[139 124 100 158 144 100 116 171  68 152  63] = (49)
[111 112  93  70  93 103 174  99  77 149 112] = (85)
[123  70 149  84  95 214 108 114 129 156 144] = (57)
[127 112 133  99 113 128 121 121 107 150 124] = (6)
[139 124 100 158 144 100 116 171 159 152  63] = (29)
[139 124 100 158 144 100 116 110 128 150 141] = (44)
size: [139 124 100 158 144 100]
6
size: [139 124 100 158 144]
5
size: [139 124 100 158 144 100]
6
size: [127 112 133  99 113 128 121 121]
8
size: [123  70 149]
3

[122 121 101 130 128 167 113 145 114 119  80] : (58)
[122  76 101 130 128  95 150  77 123 104  70] : (124)
[122 121 101 130 128  95 150  77 123 104  70] : (4)
size: [122 121 101 130 128]
5
size: [122 121 101 130]
4
size: [122  76 101 130 128  95]
6
size: [122  76 101 130 128  95 150  77 123 104  70]
11
size: [122 121 101 130 128 167 113]
7
size: [122 121 101 130 128]
5

[ 33 173 198 132 233  82]  (48)
[151  84 188 129  69 147]  (99)
[ 33 173 164 132 233  82]  (64)
[149 173 167  13 163 130]  (134)
size: [151  84 188 129  69]
5
size: [ 33 173 164]
3
size: [151  84 188 129  69 147]
6
size: [33]
1

[ 80 122 139 161 147 128]  (2)
[127 140 110 105 118 157]  (120)
[233 136 153 108 134 152]  (90)
[ 38 133 155 117 121 181]  (89)
[180 135 156 115 113 165]  (184)
[ 72 138 110 130 129 146]  (107)
[129 135 124 127 125 131]  (128)
[100 119 108 126 132 152]  (190)
[166 126 150 130 145 212]  (23)
[ 33 132 155 180 119 145]  (127)
size: [166 126 150 130 145]
5
size: [233 136 153 108 134]
5
size: [127 140 110 105 118]
5

[146 195 182  87 141 107  66]  (217)
[ 82  51  45  83 107 150  95]  (157)
[ 66 179 125  78 182 161  76]  (197)
[149  55 188 144  81 174  57]  (75)
[145  82 188 201 154  63 208]  (28)
[145  43 188 201 154  63 208]  (168)
[155  75 130 177  87 173 207]  (38)
[135 151  52 100 180  82 133]  (172)
[145  44 165 215 149 123  94]  (109)
[104 136 193 175 137 116 195]  (94)
[ 41  43 175  51  99 147  53]  (218)
[203 200 166  79 176 127 126]  (186)
size: [146 195 182  87 141 107]
6
size: [ 41  43 175  51  99]
5
size: [146 195 182  87 141 107  66]
7
size: [135 151  52]
3
size: [155  75 130 177]
4
size: [ 66 179 125]
3

[ 70 144 144 173 131 135 133 109 168 180 139  74 124 156  65 102 102  76
 155 123  60  56 115 114 108  83  55] : (84)
[153 182 129 126 199 101  92 184 174 154 105 149 111 141 144  92 120  87
 103 104 116 102 197 196 182 188 180] : (121)
[ 33  44  72 133  60  74  70  42 121  61 148  50  45  18  26  75  44 143
 133  69  95  36  82  63  35 116  90] : (122)
[ 91 125 177 157 116 163 147  72 162 154 184  65 131 136  66 131  88 112
 181 133  85  62  88  73  95  59  41] : (70)
size: [153 182]
2
size: [ 91 125 177 157 116 163 147  72 162 154 184  65 131 136  66 131  88 112
 181 133  85  62  88  73  95  59  41]
27
size: [ 70 144 144 173 131 135 133 109]
8
size: [153 182 129 126 199 101  92 184 174 154 105 149 111 141 144  92 120  87
 103 104 116 102 197 196 182 188 180]
27
size: [153 182 129 126 199 101  92 184 174 154 105 149 111 141 144  92 120  87
 103]
19
size: [ 70 144 144 173 131 135 133 109 168 180 139  74 124 156]
14
size: [ 91 125 177 157 116 163 147  72 162 154 184  65]
12

[138 159 107  93]  (17)
[130 142 209 147]  (50)
[219 123 147 127]  (71)
size: [219 123]
2
size: [219]
1
size: [219 123 147]
3

[114 152 178 143] -> (72)
[ 84 173 182  75] -> (91)
[206 153 149 220] -> (61)
[199 133  84  79] -> (7)
[144  76 216  51] -> (103)
[132 125  86 174] -> (5)
[197  48 128 112] -> (135)
size: [144  76 216]
3
size: [206 153 149 220]
4
size: [114 152 178]
3
size: [132 125]
2
size: [132 125  86 174]
4
size: [206 153 149]
3

[107 136 144 117 123 130]  (32)
[ 59 121 138 179 183  74]  (77)
[156 135 111 142 154  93]  (3)
[118  60 173 158 152 139]  (41)
[ 45 118 159 161 157  78]  (113)
size: [156 135 111]
3
size: [45]
1
size: [156 135 111 142 154  93]
6
size: [ 45 118]
2
size: [ 45 118 159 161 157]
5

[162  44 109 127 183  87] -> (123)
[189  81 155  88  56 111] -> (131)
[170  93 103 159  81 116] -> (56)
[133  59 124 100 181 123] -> (74)
[121 182  90 174 180  99] -> (116)
size: [189  81 155  88  56]
5
size: [170  93 103 159]
4
size: [121 182  90 174 180  99]
6
size: [162  44]
2

[215 111 202  28 142 195 179 195] -> (21)
[ 86 110 109 126 190  75 146 171] -> (158)
[201 146 126  78  90 166 174 191] -> (142)
[215 111 202  28 142 195 140 172] -> (30)
[124 155 102  75 152  84  99 176] -> (151)
[201 137 126  78  90 166 174 191] -> (106)
size: [ 86 110 109]
3
size: [124 155 102  75 152  84  99 176]
8
size: [215 111 202  28 142]
5
size: [124 155 102  75]
4
size: [201]
1

[118 221 182 232]  (13)
[118 221 142 115]  (24)
[ 77 169 148 154]  (60)
size: [ 77 169]
2
size: [118 221 142 115]
4
size: [118 221 182 232]
4

[110 128  98 121 136 125]  (170)
[128  99 151  72 157  63]  (81)
[112 122 128 122 138  96]  (111)
[222 111 130  81 179 149]  (143)
[ 74  92 141  79 194 178]  (104)
[110 128  98  86 161 124]  (101)
[174  62 125 118 127 125]  (105)
[112 122 128 129 158 168]  (149)
[137 141 116 130 156 157]  (165)
size: [74]
1
size: [174  62 125]
3
size: [112 122]
2
size: [110 128  98  86 161 124]
6
size: [128  99 151  72]
4

[133 129 117 137 120 169  92 118 189  95 151 133 166 137  80 127 128 152
 125 169 129 110 178 109 106  86 109 124 171]  (40)
[140 135 129 137 125 132 108 137 141 133 164 108 117 101  91 154 137 159
 131 132 156 130 145 131 106 160  83 130 110]  (129)
[168 104 105 173 101 140 149 157 122 129 126 119 124 157 102 154 120 171
 140 144 119  78 157 107 131 212 122 119  91]  (33)
size: [133 129 117 137 120 169  92 118 189  95 151 133 166 137  80 127 128]
17
size: [168 104 105 173 101 140 149 157 122 129 126 119 124 157 102 154 120 171
 140 144]
20
size: [133 129 117 137 120 169  92 118 189  95 151 133 166 137  80 127 128 152]
18
size: [168 104 105 173 101 140 149 157 122 129 126 119 124 157 102 154 120 171
 140 144 119  78 157 107 131 212 122 119  91]
29
size: [140 135 129 137 125 132]
6
size: [168 104 105 173 101]
5

[103  99  62  45  75 151 219 125  98 153  77 165 134 139 125  93 149 173
 161 134 162 211 154 103 189 165 125 114 115 121 109 107] : (139)
[107  98  67  36  80 141 217 129  90 157  83 161 124 146 116  93 149 182
 168 142 167 201 159 113 193 172 120 129 122 126 111 114] : (26)
[ 97 109  60 108  72 159 207 108 127 128  70 168 156 119 160 107 154 131
 155  94 133 226 137  66 163 129 140  62  92 100 102  92] : (145)
[ 96 105  58  90  69 172 213 111 121 135  69 170 153 123 152 102 153 142
 139 105 141 227 141  74 171 139 137  73  97 104 103  94] : (87)
[129 102  92  30 105 111 191 142  72 165 107 145  94 168  95 100 150 196
 175 157 179 163 169 143 191 187 108 170 147 137 120 132] : (53)
[ 97 109  60 108  72 177 207 108 127 128  70 168 156 119 160 107 154 131
 130  94 133 226 137  66 163 129 140  62  92 100 102  92] : (88)
[113  99  74  30  88 131 210 135  83 162  90 157 114 153 109  94 149 188
 172 149 173 189 164 124 194 179 116 144 131 130 114 119] : (118)
[ 96 102  58  73  68 166 218 115 114 142  70 169 148 127 143  99 151 152
 147 115 149 224 145  83 177 148 134  86 101 110 105  98] : (46)
[121 100  82  28  95 122 202 138  77 163  99 151 105 160 101  96 149 193
 174 153 176 177 166 133 193 183 112 157 139 134 117 126] : (10)
size: [ 97 109  60 108  72 177 207 108 127 128  70 168 156 119 160 107 154 131
 130  94 133 226 137  66 163 129]
26
size: [ 97 109  60 108  72]
5

[126 152 128 117 118 138 147] -> (79)
[236 194 137 110  85  36 151] -> (176)
[135 164 132 109 112 131 149] -> (65)
[172 173 125 119 109  86 143] -> (174)
[201 189 150  97  90  59 158] -> (153)
[210 152 103 137 126  21 116] -> (119)
[207 166 120 129 111  23 133] -> (93)
[131 151 122 119 123 129 147] -> (208)
[186 177 129 118 104  66 140] -> (162)
[231 202 145  93  82  48 161] -> (73)
[164 153 114 126 119  87 138] -> (63)
[198 167 122 127 112  44 137] -> (137)
size: [135 164]
2
size: [172 173 125 119 109  86 143]
7
size: [201 189 150  97  90]
5
size: [207 166 120 129 111  23]
6
size: [207 166 120 129]
4
size: [135 164 132 109 112 131 149]
7

[140 137 125 174 105 181  95 136 145  85 150 185 130 169 126 101  67 130
  99 135 146 102 117 135 116 143 105 121 130 124]  (42)
[147 121 102 181 104 176 106 134 138  93 135 172 120 185 144  89  59 141
  75 140 131 106 133 148 114 149 109 126 125 142]  (25)
[152 110 136  89 129 140 154 118 110 101 110  70 148 101 118 105  73 135
  73 104 109 155 214 134 152 126 150  93 118 132]  (159)
[143 134 118 168 106 178 101 136 142  89 147 185 131 176 122 105  66 133
  97 138 144 105 114 140 107 133 112 120 131 130]  (112)
[150 112 132 110 138 140 156 120 106 113 116  76 161 112 122 107  59 126
  49 106 113 157 202 155 148 121 155  91 124 112]  (97)
[163 121 132 111 116 150 164 124 115 108 101  71 151 106 131 113  53 127
  65 103 126 155 211 160 137 147 157  76 118 118]  (140)
[149 116 102 181 105 176 105 134 137  93 143 173 119 178 141  88  56 141
  87 142 127 106 135 149 115 150 103 129 124 135]  (203)
[145 136 121 171 104 188  99 137 143  90 143 186 133 175 132  97  72 138
  96 146 140 102 120 139 106 135 109 115 124 129]  (12)
[150 133  96 170 115 164  99 129 129 103 130 164 129 167 134 102  85 148
  85 140 139 108 144 136 100 146  91 119 135 141]  (15)
[151 113 100 181  98 178 106 137 136  90 130 169 119 176 149  96  57 138
  81 141 138 104 138 139 118 152 111 127 126 144]  (22)
[151 115 140  98 124 142 150 116 104 106 102  69 143 103 126 103  67 129
  66  96 106 155 223 136 156 133 157  99 112 130]  (199)
size: [163 121 132 111 116 150]
6
size: [145 136 121 171 104 188  99 137 143  90 143 186 133 175 132  97  72 138
  96 146 140 102 120 139 106]
25
size: [140 137 125 174 105 181  95 136 145  85 150 185 130 169 126 101  67 130
  99 135]
20
size: [147 121 102 181 104 176 106 134 138  93 135 172 120 185 144  89  59 141
  75 140 131 106 133 148 114 149 109 126 125 142]
30
size: [151 115 140  98 124 142 150 116 104 106 102  69]
12

[ 40  61  88 155  58  98 184 174  70] : (78)
[ 96  51 103 216 118 164 132 144  53] : (43)
[ 96  51 103 216  79 150 123  87  63] : (92)
[ 96  51 103 216  79 150 123 174 185] : (18)
[132  39  86  48  64  44 208 146 216] : (117)
size: [ 96  51 103 216  79]
5
size: [132  39  86  48  64  44 208 146 216]
9
size: [96 51]
2
size: [40 61]
2

[ 72 125 212 118 131  82  99 192 132] : (47)
[ 72 125 212 118 131  82  99 192 135] : (67)
[ 72 125 212 104 131  82  99 192 132] : (126)
[ 83 147 109 235  43  89 117  76 194] : (125)
size: [ 72 125 212 118]
4
size: [ 72 125 212 104 131  82  99 192 132]
9
size: [ 72 125 212 118 131  82  99 192]
8
size: [72]
1
size: [ 83 147 109]
3
size: [ 83 147 109 235  43  89 117  76 194]
9

[103  59  91  29] : (37)
[ 25 181 177 114] : (144)
[ 39 138 217 151] : (83)
[ 34  86 170  66] : (69)
[ 25 181 177  24] : (108)
size: [ 34  86 170  66]
4
size: [ 25 181 177]
3

